Here is a tiny trained network, its code and every weight. The questions are about switching its units off for an input and a class, where a switched-off unit gives its printed mean instead of its output.

import numpy as np


def w(rows, s, z=0):
    codes = np.array(rows[::2]) - 128.0
    scale = np.full(codes.shape[1], s)
    scale[-1] = z or s
    return codes * scale


def f(y):
    return np.maximum(y, 0)


def log_softmax(a):
    a = a - a.max(-1, keepdims=True)
    return a - np.log(np.exp(a).sum(-1, keepdims=True))


def net(x, mask):
    res = np.array(x, float).reshape(1, 4) / 4 @ E
    y = f(res @ A[0][:, :-1].T + A[0][:, -1])
    res = res + np.where(mask, y, B[0][:, -1]) @ B[0][:, :-1]
    return log_softmax(res[-1] @ U[:, :-1].T + U[:, -1])


A, B = {}, {}
E = w([
[61,2,148,137,30,155,34],'x0',
[190,75,25,165,88,64,121],'x1',
[121,114,128,107,96,130,165],'x2',
[251,129,193,150,55,180,134],'x3',
],0.0085)
A[0] = w([
[181,204,122,129,202,110,212,58],'n0',
[79,166,216,64,196,165,142,1],'n1',
[165,222,113,120,183,73,219,2],'n2',
[194,77,24,174,120,3,142,151],'n3',
[10,137,94,110,191,38,130,126],'n4',
[242,134,210,163,84,178,126,113],'n5',
],0.0065,0.00067)
B[0] = w([
[55,113,124,212,71,122,94,243],'n0',
[188,138,172,46,164,202,110,207],'n1',
[73,100,146,202,41,140,57,245],'n2',
[226,240,203,60,113,242,117,254],'n3',
[150,131,80,117,189,55,201,225],'n4',
[184,73,1,146,200,21,222,236],'n5',
],0.0077,0.0074)
U = w([
[153,105,74,123,226,7,210,185],'0',
[178,199,167,47,144,253,107,2],'1',
[57,90,134,204,49,128,54,216],'2',
],0.011,0.00097)

Each question gives the input, the list of numbers given to net, and the class t.
The units are the neurons (one row each of A and B). Each row of codes is followed by its name. A weight is (code - 128) times the scale printed after its matrix; where a second scale follows, it is the last column's (A, B and U).
mask holds one flag per neuron, in row order. A switched-off neuron (its flag False) gives its mean, the last column of its row in B, instead of its output. The means were averaged over made-up inputs and are rounded, as every weight is.
A unit's drop is (log p(t) with every unit on - log p(t) with that unit switched off) / (log p(t) with every unit on - log p(t) with every unit switched off).
The circuit of an input: a set's keep is (log p(t) with only the set's units on - log p(t) with every unit switched off) / (log p(t) with every unit on - log p(t) with every unit switched off). Starting from all 6 units, units are removed one at a time, each time the one whose removal leaves the highest keep (on an exact tie, the one counted first), for as long as the keep stays at least 0.8.
circuit, biggest first: the units of the circuit, biggest drop first
most important unit: the unit with the biggest drop
k most important neurons: the k neurons with the biggest drops, biggest first
drop of u: that unit's drop, to one decimal
input [-2,6,-3,4], class 1: 2 most important neurons : n3; n4
input [4,-3,0,7], class 0: most important unit : n5
input [-8,-5,-7,-7], class 2: 4 most important neurons : n2; n0; n5; n3
input [-6,1,-7,-3], class 2: circuit, biggest first : n2; n0
input [-3,7,5,-3], class 1: 2 most important neurons : n3; n5
input [-6,1,5,5], class 2: 3 most important neurons : n2; n0; n4
input [2,0,-2,-2], class 0: 2 most important neurons : n2; n3
input [-8,2,-8,5], class 2: circuit, biggest first : n2; n0
input [-6,-5,0,1], class 2: 3 most important neurons : n0; n2; n3
input [3,2,-7,-4], class 0: 3 most important neurons : n2; n4; n0
input [-3,-2,1,-1], class 2: circuit, biggest first : n3; n5; n2
input [-7,5,1,-5], class 2: 3 most important neurons : n2; n0; n5
input [-7,2,1,6], class 2: 2 most important neurons : n2; n0
input [4,2,4,-4], class 0: circuit, biggest first : n2
input [4,-6,-1,6], class 0: 2 most important neurons : n5; n3
input [7,-1,4,-7], class 0: 2 most important neurons : n4; n2
input [-7,-3,5,-4], class 2: 3 most important neurons : n2; n0; n5
input [7,-8,7,-5], class 1: drop of n1 : 0.6
input [-3,4,3,-1], class 1: drop of n5 : 0.2
input [-6,-4,4,7], class 0: drop of n1 : 0.0
